Q128: [-33 -12  37  17  13 -84  19 112  29  -5   5  12  36 -26 -28  84 -60  -3
 -53   3 -71   5  45 -46  35  58 -20  18 -25 -63  22 -27 -36]
Q923: [ -46   30   33   23   70   -7   10  112   37   29   71   12   13   23
  -58    9   38 -105  -14   76  -71  -23   54 -106  -52  -24    7   30
  -21  -12   32   32    4]
Q448: [-29  21  75  62  47 -38  51 112  24 -28   9  26  30 -24  31  68 -54 102
  21 -20 -71  21  16 -17 -13  84 -38   0 -39 -37  20 -49 -23]
Q279: [-49 -48  36 -21  86  15  14  64 -17 -19 -29  11  64 -53 -82  23 -35 -61
 -19   4 -71 -15 -65   5  -4 -40  65  25  15 -34  11  -2 -14]
Q656: [-40 -42  50   0  78   4  13 112   6 -25 -97  27  48 -35 112  82 -22  71
 -12 -51 -71   7 -44  79  92  16  -2  -4 -14  -9 -51  20  17]
Q814: [-36 -87  21 -29  93  25  10 112  44 -10 -75 -30  36 -35 -73  27 -36 -47
   0   3 -71 -69 -64  18  24  41  47  18   3  -8  28 -23 -83]
Q690: [-52  -3 -84 -69  35  38 -45 112 -48   4  -3 -19  52   0  20 -33 -18 -75
 -77  -6 -71  31  27 111  62 -62 -34  -3  39 -19 -18  21  12]
Q985: [-50   3  63  48  81   8  50 112  29 -38  38  65  24 -53 -40  32 -35 -18
 -14   9 -71  40 -38 -34 -72 -49 -66  26 -12 -54  16 -26  33]
Q865: [-47 -15 -86 -56  94  26 -56 112 -64  16 -38 -15  19  70  20 -60  69 -43
  -8  41 -71 -22  50   7  84 -29  29  -3  -7  27 -28  33 -11]
Q168: [-42  -8  32  -8 109  46   6 112 -72  28 -91  33  -3   5  64 -27  -9 102
  21 -26 -71  32 -32  75  75   1 -74 -13 -26 -14 -32 -32 -12]
[-42  -8  32  -8 109  46   6 112 -72  28 -91  33  -3   5  64 -27  -9 102
  21 -26 -71  32 -32  75  75   1 -74 -13 -26 -14 -32 -32 -12]
Q168
[-36 -87  21 -29  93  25  10 112  44 -10 -75 -30  36 -35 -73  27 -36 -47
   0   3 -71 -69 -64  18  24  41  47  18   3  -8  28 -23 -83]
Q814
[-40 -42  50   0  78   4  13 112   6 -25 -97  27  48 -35 112  82 -22  71
 -12 -51 -71   7 -44  79  92  16  -2  -4 -14  -9 -51  20  17]
Q656
[ -46   30   33   23   70   -7   10  112   37   29   71   12   13   23
  -58    9   38 -105  -14   76  -71  -23   54 -106  -52  -24    7   30
  -21  -12   32   32    4]
Q923
[-47 -15 -86 -56  94  26 -56 112 -64  16 -38 -15  19  70  20 -60  69 -43
  -8  41 -71 -22  50   7  84 -29  29  -3  -7  27 -28  33 -11]
Q865

Q65: [  19   46    8  -69  -23  -81  119  -24  -69   48  -35  -76  -64   32
   12   72  -59   96  -64 -117   47   62]
Q266: [ -16  -63  -70   21  101 -116   -3  -12  -64  104   93  -94  -11   79
   80   37   -7  -13   -1  -10   75   62]
Q119: [ 19  46   8 -69  24 -81 119  27  62  48 -35 -76 -64  32  12  72 -59  63
  63 -36   0  98]
[ -16  -63  -70   21  101 -116   -3  -12  -64  104   93  -94  -11   79
   80   37   -7  -13   -1  -10   75   62]
Q266
[ 19  46   8 -69  24 -81 119  27  62  48 -35 -76 -64  32  12  72 -59  63
  63 -36   0  98]
Q119
[  19   46    8  -69  -23  -81  119  -24  -69   48  -35  -76  -64   32
   12   72  -59   96  -64 -117   47   62]
Q65

Q597: [ -4  32  43   9  20 112 -10]
Q508: [29 44 25  0 43 -9  8]
Q335: [49 -4 24 38 43 26  3]
Q183: [-39   5  26 -73 -10  49  84]
Q786: [-91  58  41  50  39  -9  40]
common Q335 Q508: 
[43]
common Q597 Q508: 
[43]
[-91  58  41  50  39  -9  40]
Q786
common Q508 Q335: 
[43]
common Q183 Q597: 
[-10]
common Q508 Q597: 
[43]
[ -4  32  43   9  20 112 -10]
Q597

Q994: [-111   58   20   98  -59]
Q381: [-88 105  97 -66  31]
Q900: [ 12 -61 103  55   9]
Q60: [ -60   -4   76   95 -112]
Q451: [-67  97 -69  71   9]
Q422: [  97   96 -105  -67   97]
[-111   58   20   98  -59]
Q994
common Q451 Q900: 
[9]
common Q381 Q422: 
[97]
common Q422 Q381: 
[97]
[-67  97 -69  71   9]
Q451

Q238: [ 11 -96  28  -5  26 -70  79]
Q499: [-32  17   2  -6 -37 -37  14]
Q616: [-41  87   8  75 -19 -53 -40]
Q14: [ -15   69    2 -105   26   23  -15]
Q340: [-32   9  -6 -38 -22 -32 -29]
Q345: [ 23  53  14  35 -16 -29  19]
Q7: [ 35  84 -19 -65  10   6  38]
Q40: [95  4 -4 82  5  5 57]
Q940: [ 13 -48  -6  25  -8 102 -49]
Q982: [ -3 -50  26  55   3 -37  48]
common Q982 Q499: 
[-37]
common Q940 Q499: 
[-6]

Q282: [ 35 -12  -1 -33 -22  -6  -6 -48 -38   4 -38  -5 -21  -6  13   7  85 -42
 -28 -42  52  43  -5 -35  36 -13 -20  18 -10 -10   0  14 -16  62 -62   3
 -13  68  23 -54 -31  -4  -9 -12  21 108  86  -3  -8  16  44 -27  12]
Q542: [ 28 -15   9 -12 -49 -23 -17 -45 -45   9 -59 -10  -1 -10  10  -7  86 -48
 -27 -39  56  35  21 -40  32 -31 -26  -7 -33  41   0   9 -18  43 -59 -18
  -2  66  59 -47 -32 -30 -15 -43   8  78  86 -39  -1  41  50 -25  20]
Q876: [ 34 -15  -4 -33 -21  -6  -6 -48 -39   2 -36  -8 -19  -7  11   5  87 -42
 -29 -43  51  41  -4 -37  36 -13 -21  17  -8  -8  -2  11 -15  56 -62   3
 -10  68  23 -54 -31  -3  -8 -15  21 105  86  -4  -8  19  41 -25  11]
Q693: [ 34  -5  -4 -33 -21  -6  -6 -48 -39   2 -41  -8 -19  -7  11   5  87 -42
 -29 -43  51  41  -4 -37 -26 -13 -21  17  -8  -8  -2  11 -15  56 -62   3
 -10  68  23 -54 -31  -3  -8 -15  21 105  86  -4  -8  19  41 -25  87]
Q444: [ 30  -5  -8 -34 -32  -6  42 -46 -42   3 -41 -10 -24  -2   9   3  81 -39
 -30 -46  51  43  -3 -29  41 -11 -22  86 -16 -20   4   8 -15  47 -44 -16
  21  46  51 -53 -13  16   0 -21  47 -25  83  -1  -3  37  20 -19  37]
Q510: [ 35 -12  -1 -20 -22  -6  -6 -48 -38   4 -38  -5 -21  -6  13   7  85 -42
 -28 -42  52  43  -5 -35  36 -13 -20  18 -10 -10   0  14 -16  62 -62   3
 -13  68  23 -54 -31  -4  -9 -12  21 108  86  -3  -8  16  44 -27  12]
[ 34 -15  -4 -33 -21  -6  -6 -48 -39   2 -36  -8 -19  -7  11   5  87 -42
 -29 -43  51  41  -4 -37  36 -13 -21  17  -8  -8  -2  11 -15  56 -62   3
 -10  68  23 -54 -31  -3  -8 -15  21 105  86  -4  -8  19  41 -25  11]
Q876
[ 35 -12  -1 -20 -22  -6  -6 -48 -38   4 -38  -5 -21  -6  13   7  85 -42
 -28 -42  52  43  -5 -35  36 -13 -20  18 -10 -10   0  14 -16  62 -62   3
 -13  68  23 -54 -31  -4  -9 -12  21 108  86  -3  -8  16  44 -27  12]
Q510

Q294: [-35 -14   6   6   5 -31  42]
Q414: [  22    8   -3   10 -103  -15  -44]
Q709: [-28  -1 -35   4  65 -15 -38]
Q402: [-19 -20 -29  34  11 -28 -30]
Q325: [ 39 -30  25  -7  -7 -57 -20]
Q862: [ 40 -14  16  39  -9 -19 -30]
Q619: [ 27 -31  -9 -30 -19 -42   6]
Q621: [-29   7 -23  39  30  85  21]
Q916: [ -4 -18   7  14 -30  32  33]
Q31: [ 28 -15 -30 -14 -31 -51  16]
Q655: [ -2 -39  43 -13   0 -11  21]
common Q31 Q916: 
[-30]
common Q294 Q709: 
[-35]
[ -2 -39  43 -13   0 -11  21]
Q655
common Q862 Q916: 
[-30]
common Q916 Q402: 
[-30]
common Q916 Q621: 
[7]

Q344: [-12   8  -6   2  -9  -1   2]
Q141: [ -95   17  -45  -38 -107   -8   27]
Q489: [11  8  3  9 11 -9 -5]
Q661: [-31  -2  -6  -8 -16  -1   4]
Q787: [17 -8 -9 -2 17  3 -6]
Q980: [-71  -9 -31 -35 -84  -7  23]
Q973: [-6 -2 -2 -5 -6  0 -8]
Q490: [ 55  -8  26  24  58   2 -14]
Q476: [ 32 -10  15   9  37   4  -8]
common Q476 Q489: 
[9]
common Q980 Q661: 
[-31]
common Q973 Q490: 
[-8]
common Q141 Q490: 
[-8]
common Q141 Q973: 
[-8]

Q86: [-42  73 -23 -66 -51  87 -43 -97]
Q153: [-8 19  8 -6 -2  1  0 -1]
Q240: [  2  40   6 -29 -42  60 -16 -67]
Q190: [  2  40   6 -29 -42  60 -16 -33]
Q479: [  2 -36  -3 -38 -41  17  -4  17]
Q57: [  1 -39  -3 -40  38 -72  -4  17]
common Q153 Q57: 
[1]
common Q479 Q240: 
[2]
common Q190 Q86: 
[-42]

Q897: [ 27 -14 -50 -21 -61 -27 -13 -60 -65 -27]
Q807: [ 23 -20   4  25 -21  -9   8  70 -28 -60]
Q268: [ 64  24 -21  25   3 -11  56  12 -15  10]
Q276: [-33 -10  33   2 -22   3 -43   9   0 -21]
Q593: [-43  -6 -12 -39 -19 -28 -92  12  -1 -23]
Q707: [ 10 -18  40 -63  -9  76  94   4  59  16]
Q889: [-25  -4 -11   0  23  16   7  11 -18  24]
Q970: [-47 -64 -26   7  44  -6 -52  38 -11  -7]
Q379: [-10  23  42  47  -8  -6 -17 -12  22 -13]
Q186: [ -9   5 -24 -14  14  -4 -30  -4  23  39]
Q643: [  0   3 -39 -13  66 -23   1  -6  31  36]
common Q970 Q268: 
[-11]
common Q379 Q889: 
[23]
common Q268 Q643: 
[3]

Q521: [-60 -17   0  -7]
Q457: [-99  38 -27 -36]
Q668: [ -8 -19 -24   2]
Q122: [ 20  -1 -26  38]
Q387: [-91  -4 -16 -29]
Q665: [ 26 -36 -43  -7]
Q870: [ 19  10 -59 -43]
Q905: [ 14 -44  -7 -43]
common Q122 Q457: 
[38]
common Q870 Q905: 
[-43]
common Q457 Q122: 
[38]
[-91  -4 -16 -29]
Q387

Q429: [ 18  12  24  -3 -46 -47 -19  -3 -27  -5  16  21   0   8 -17  21  -4  -1
  16  38  22 -17  17 -13  -2  24 -24   5  38 -25 -43 -37  33  50  -4 -20
  31 -37 -53   0  38  30  -2  31 -36]
Q455: [-10  11   3 -21  -8  -9   5 -55 -19 -16  15  42 -25 -30  -7 -20   8  33
   7  18   1 -11 -25  24  40  28  -9  -4   9 -13  21  12  15   8   0 -20
  26  13 -53 -14  47   6  21   8 -30]
Q411: [-10  11   3 -21  -8  -9   5 -55 -19 -16  15  42 -25 -30  -7 -20   8  33
   7  18   1 -11 -25  24  40  28  -9  -4   3 -13  21  12  15 -19  -9  47
 -28  13 -53   8 -18   6  -7 -11  35]
Q799: [ 19  11   6 -10  35   6 -31  17 -13  10  38   2  34  24   8  21  12  48
  10  -6 -36 -12 -17 -63   5 -29  28  -3 -38  20 -25  20  19 -16  44  27
 -12   3 -53  -5 -19 -24   5  -6  13]
Q96: [ 32  82 -26  -3 -14 -96  17  64  62 -20 -76  -1 -87  -1 -42   6   3 -36
  20  10 -26  -3  29  43  24  -2 -31 -15  45  -8 -39 -74 -24  47  28  -3
  26 -45 -53  18   1   8  -9  74  29]
[ 32  82 -26  -3 -14 -96  17  64  62 -20 -76  -1 -87  -1 -42   6   3 -36
  20  10 -26  -3  29  43  24  -2 -31 -15  45  -8 -39 -74 -24  47  28  -3
  26 -45 -53  18   1   8  -9  74  29]
Q96
[ 18  12  24  -3 -46 -47 -19  -3 -27  -5  16  21   0   8 -17  21  -4  -1
  16  38  22 -17  17 -13  -2  24 -24   5  38 -25 -43 -37  33  50  -4 -20
  31 -37 -53   0  38  30  -2  31 -36]
Q429
[-10  11   3 -21  -8  -9   5 -55 -19 -16  15  42 -25 -30  -7 -20   8  33
   7  18   1 -11 -25  24  40  28  -9  -4   9 -13  21  12  15   8   0 -20
  26  13 -53 -14  47   6  21   8 -30]
Q455

Q481: [-87   6  32 -50 -36  59  58   7]
Q494: [-87 -50  32 -50 -36 -49  10 -24]
Q227: [ -5 -50  -1  58  38  84  69 -43]
Q783: [ -5 113 -50  58 -51  18  27 -14]
[ -5 113 -50  58 -51  18  27 -14]
Q783
common Q494 Q227: 
[-50]
common Q494 Q783: 
[-50]
common Q227 Q494: 
[-50]

Q192: [ 37  62 -38 -39  79  80  22]
Q136: [ 62 -39 -53 -15 -54 -43 -68]
Q366: [-27  36 -61 -54  41  62 -10]
Q936: [-72   8 -72 -55  79  37 -54]
common Q936 Q366: 
[-54]
common Q366 Q192: 
[62]
common Q936 Q136: 
[-54]
common Q136 Q936: 
[-54]
common Q192 Q366: 
[62]
[ 62 -39 -53 -15 -54 -43 -68]
Q136
[-27  36 -61 -54  41  62 -10]
Q366

Q623: [-11 -50  41 -45]
Q95: [101 -37 -29   6]
Q583: [-32 -40  36 -42]
Q181: [-57 -55 -42  71]
Q753: [-75 -42 -40  35]
Q561: [-38  71 -74  57]
Q576: [-57 -55  53 -43]
Q724: [ 47 -32  22 -37]
Q9: [ 68 -31  11 -30]
common Q561 Q181: 
[71]
common Q724 Q583: 
[-32]
common Q724 Q95: 
[-37]
common Q181 Q753: 
[-42]

